Each row has a name. Each question is about the rows just above it. Places in a row count from 1.

[ 94 142 117 148 100 151 123 121 152  61 119] = k_351
[160 145 125 154 128 166 126 131 176 145  75] = k_833
[113 166  98 117 129 163 124 116 177 166  85] = k_919
[117 126 131  96 155 124  99 143  84 104  78] = k_171
[137 187 147 165 107 170 119 177 152 102  79] = k_2
[ 97 129 102 163 150 148 139  74 164 123 143] = k_866
[121  85  85 180  85 121 121 121 121  85  84] = k_43
[111 140 145 158 128 139 172 111 132 127 153] = k_850
[110 139 151 145 129 190 119  79 169  96  83] = k_51
How many times does k_43 hold [85]? -> 4
Where does [121  85  85 180  85 121 121 122 121  85  84] differ from k_43, and what was there? -> 8, [121]
One entry of k_833 was changed: [160 145 125 154 128 166 126 130 176 145  75]. Where, and from what? -> 8, [131]

[138 114 114  91 103  86  92  89 164 166 118 142 173  86  94  86 172 161
 150 135 126 157  94] = k_51
[ 89 173 149  99  93  98 150 107 118 161 154 134 167 124  99  93 164 149
 159 106  94 157 136] = k_405
[161  93 150 112 127 108 128 111  77 145  82 167 144 129 109 154 144 152
  95  99 161 128 167] = k_919
[180  73 139 132 150 133 123 127 106 137  72 146 126 123 119 175 116 144
  83 133 172 105 140] = k_934
[ 99 105 147 153 116 151 163 157 107 105 165 112 106 155 147 132 120  92
 142 107 105 105 158] = k_171
[ 99 174 157 130 113 125 166 149  87 101 178 136 108 163 134 132 129 103
 137 102  90 150 165] = k_850
Changed k_934: [180  73 139 132 150 133 124 127 106 137  72 146 126 123 119 175 116 144
  83 133 172 105 140]. Place and old value: -> 7, [123]
Times [105] occurs in k_171: -> 4
Where does [138 114 114  91 103  85  92  89 164 166 118 142 173  86  94  86 172 161
 150 135 126 157  94] differ from k_51, and what was there? -> 6, [86]

[182 159 110 115 124 174  83 126  89  89 183 175 115  72 104 196  86] : k_850
[182 159 110 133 124 174  83 126  89  89 161 175 115 111 104 196  70] : k_51
[ 84 111 110 133 124 174  83 110  89  89 183 174 110 110 111 110  70] : k_919
How many times does k_919 hold [110]? -> 5
Count of [124] in k_850: -> 1
Times [111] occurs in k_919: -> 2
How many times does k_850 hold [83]? -> 1
One entry of k_850 was changed: [182 159 110 115 124 174  83 126  89  89 183 174 115  72 104 196  86]. Where, and from what? -> 12, [175]
One entry of k_919 was changed: [ 84 111 110 133 124 174  83 110  89  89 184 174 110 110 111 110  70]. Where, and from what? -> 11, [183]
One entry of k_51 was changed: [182 159 110 133 124 174  83 126  89  89 161 174 115 111 104 196  70]. Where, and from what? -> 12, [175]

